Here is a tiny trained network, its code and every weight. The questions are about switching its units off for an input and a class, where a switched-off unit gives its printed mean instead of its output.

import numpy as np


def w(rows, s, z=0):
    codes = np.array(rows[::2]) - 128.0
    scale = np.full(codes.shape[1], s)
    scale[-1] = z or s
    return codes * scale


def norm(h):
    return h / np.sqrt((h * h).mean(-1, keepdims=True) + 1e-5)


def f(y):
    return y / 2 * (1 + np.tanh(0.7978845608 * (y + 0.044715 * y**3)))


def log_softmax(a):
    a = a - a.max(-1, keepdims=True)
    return a - np.log(np.exp(a).sum(-1, keepdims=True))


def net(x, mask):
    res = np.array(x, float).reshape(1, 8) / 4 @ E
    u = 0
    for l in range(3):
        y = f(norm(res) @ A[l][:, :-1].T + A[l][:, -1])
        res = res + np.where(mask[u : u + 3], y, B[l][:, -1]) @ B[l][:, :-1]
        u += 3
    return log_softmax(norm(res)[-1] @ U[:, :-1].T + U[:, -1])


A, B = {}, {}
E = w([
[190,222,157,152,209,182,163,47,82],'x0',
[5,58,97,215,131,66,123,166,136],'x1',
[189,191,133,78,126,117,139,152,127],'x2',
[122,175,98,220,73,111,57,137,49],'x3',
[106,224,84,182,120,179,63,118,69],'x4',
[123,111,156,145,182,44,202,105,119],'x5',
[116,252,174,135,107,93,147,174,7],'x6',
[80,79,55,193,152,157,75,83,181],'x7',
],0.0043)
A[0] = w([
[202,99,158,60,217,181,174,15,207,1],'0.n1',
[29,175,130,119,159,98,100,84,145,180],'0.n2',
[45,99,37,254,99,146,4,75,226,9],'0.n3',
],0.0051,0.0023)
B[0] = w([
[188,125,102,98,200,139,196,126,161,211],'0.n1',
[163,110,136,131,119,81,110,72,114,158],'0.n2',
[44,105,7,144,137,169,103,175,106,254],'0.n3',
],0.012,0.0051)
A[1] = w([
[71,139,148,249,167,14,179,98,96,3],'1.n1',
[99,89,150,59,60,78,84,208,215,108],'1.n2',
[165,254,139,160,71,191,97,102,134,93],'1.n3',
],0.0057,0.0026)
B[1] = w([
[53,255,131,121,139,73,209,145,150,214],'1.n1',
[142,59,208,153,49,97,100,44,152,250],'1.n2',
[122,121,200,125,171,216,81,185,32,239],'1.n3',
],0.0093,0.0019)
A[2] = w([
[159,204,199,100,133,215,40,157,4,151],'2.n1',
[156,147,172,159,105,211,103,200,16,5],'2.n2',
[216,191,211,71,133,102,191,139,117,15],'2.n3',
],0.0049,0.0018)
B[2] = w([
[254,142,171,110,99,180,45,116,85,254],'2.n1',
[83,209,102,57,188,204,17,96,102,192],'2.n2',
[60,48,41,207,156,203,61,85,178,208],'2.n3',
],0.0054,0.0039)
U = w([
[193,111,127,99,198,149,195,114,178,89],'0',
[76,91,52,173,106,148,85,149,123,199],'1',
[149,79,191,120,8,90,124,119,151,50],'2',
[180,174,162,116,116,179,75,133,61,253],'3',
[85,198,153,152,121,71,188,136,112,19],'4',
],0.015,0.0013)

Each question gives the input, the list of numbers given to net, and the class t.
The units are the neurons (one row each of A and B). Each row of codes is followed by its name. A weight is (code - 128) times the scale printed after its matrix; where a second scale follows, it is the last column's (A, B and U).
mask holds one flag per neuron, layer by layer. A switched-off neuron (its flag False) gives its mean, the last column of its row in B, instead of its output. The means were averaged over made-up inputs and are rounded, as every weight is.
A unit's drop is (log p(t) with every unit on - log p(t) with that unit switched off) / (log p(t) with every unit on - log p(t) with every unit switched off).
The circuit of an input: a set's keep is (log p(t) with only the set's units on - log p(t) with every unit switched off) / (log p(t) with every unit on - log p(t) with every unit switched off). Starting from all 9 units, units are removed one at a time, each time the one whose removal leaves the highest keep (on an exact tie, the one counted first), for as long as the keep stays at least 0.8.
units of the circuit, in order: the units of the circuit, biggest drop first
unit that matters most: the unit with the biggest drop
top k neurons: the k neurons with the biggest drops, biggest first
top k neurons in layer l: the k neurons of layer l with the biggest drops, biggest first
drop of u: that unit's drop, to one decimal
input [-6,-3,-4,-3,-6,5,8,8], class 2: unit that matters most	1.n2
input [4,4,3,-1,-7,2,3,-5], class 4: top 4 neurons	0.n1, 1.n1, 2.n1, 1.n3
input [-3,3,-1,8,-4,5,-8,-6], class 2: units of the circuit, in order	1.n2, 2.n3
input [-6,5,-3,8,-5,-1,8,0], class 4: units of the circuit, in order	1.n1, 0.n3
input [-7,1,-2,-7,-5,0,-5,-1], class 2: top 2 neurons	1.n2, 0.n3
input [-7,6,6,5,5,3,1,-8], class 4: top 3 neurons	1.n1, 2.n1, 0.n3
input [6,3,5,-1,-6,-6,4,8], class 0: top 2 neurons	0.n1, 2.n3
input [1,8,2,3,-8,8,-5,-7], class 4: top 3 neurons	1.n1, 0.n1, 2.n1
input [-5,2,8,7,-4,-2,7,4], class 3: top 2 neurons in layer 2	2.n2, 2.n1
input [-4,-1,-8,3,-6,-8,7,-8], class 2: top 2 neurons in layer 1	1.n2, 1.n3
input [-4,8,-2,8,4,5,5,-5], class 4: drop of 1.n1	0.2
input [0,4,-2,6,4,3,-1,-6], class 4: drop of 1.n1	0.4
input [8,-5,-7,-5,1,-8,-1,7], class 0: drop of 0.n1	1.0
input [-2,4,0,1,2,8,-1,-1], class 4: unit that matters most	1.n1
input [2,8,2,0,8,4,5,-1], class 4: drop of 1.n1	0.9
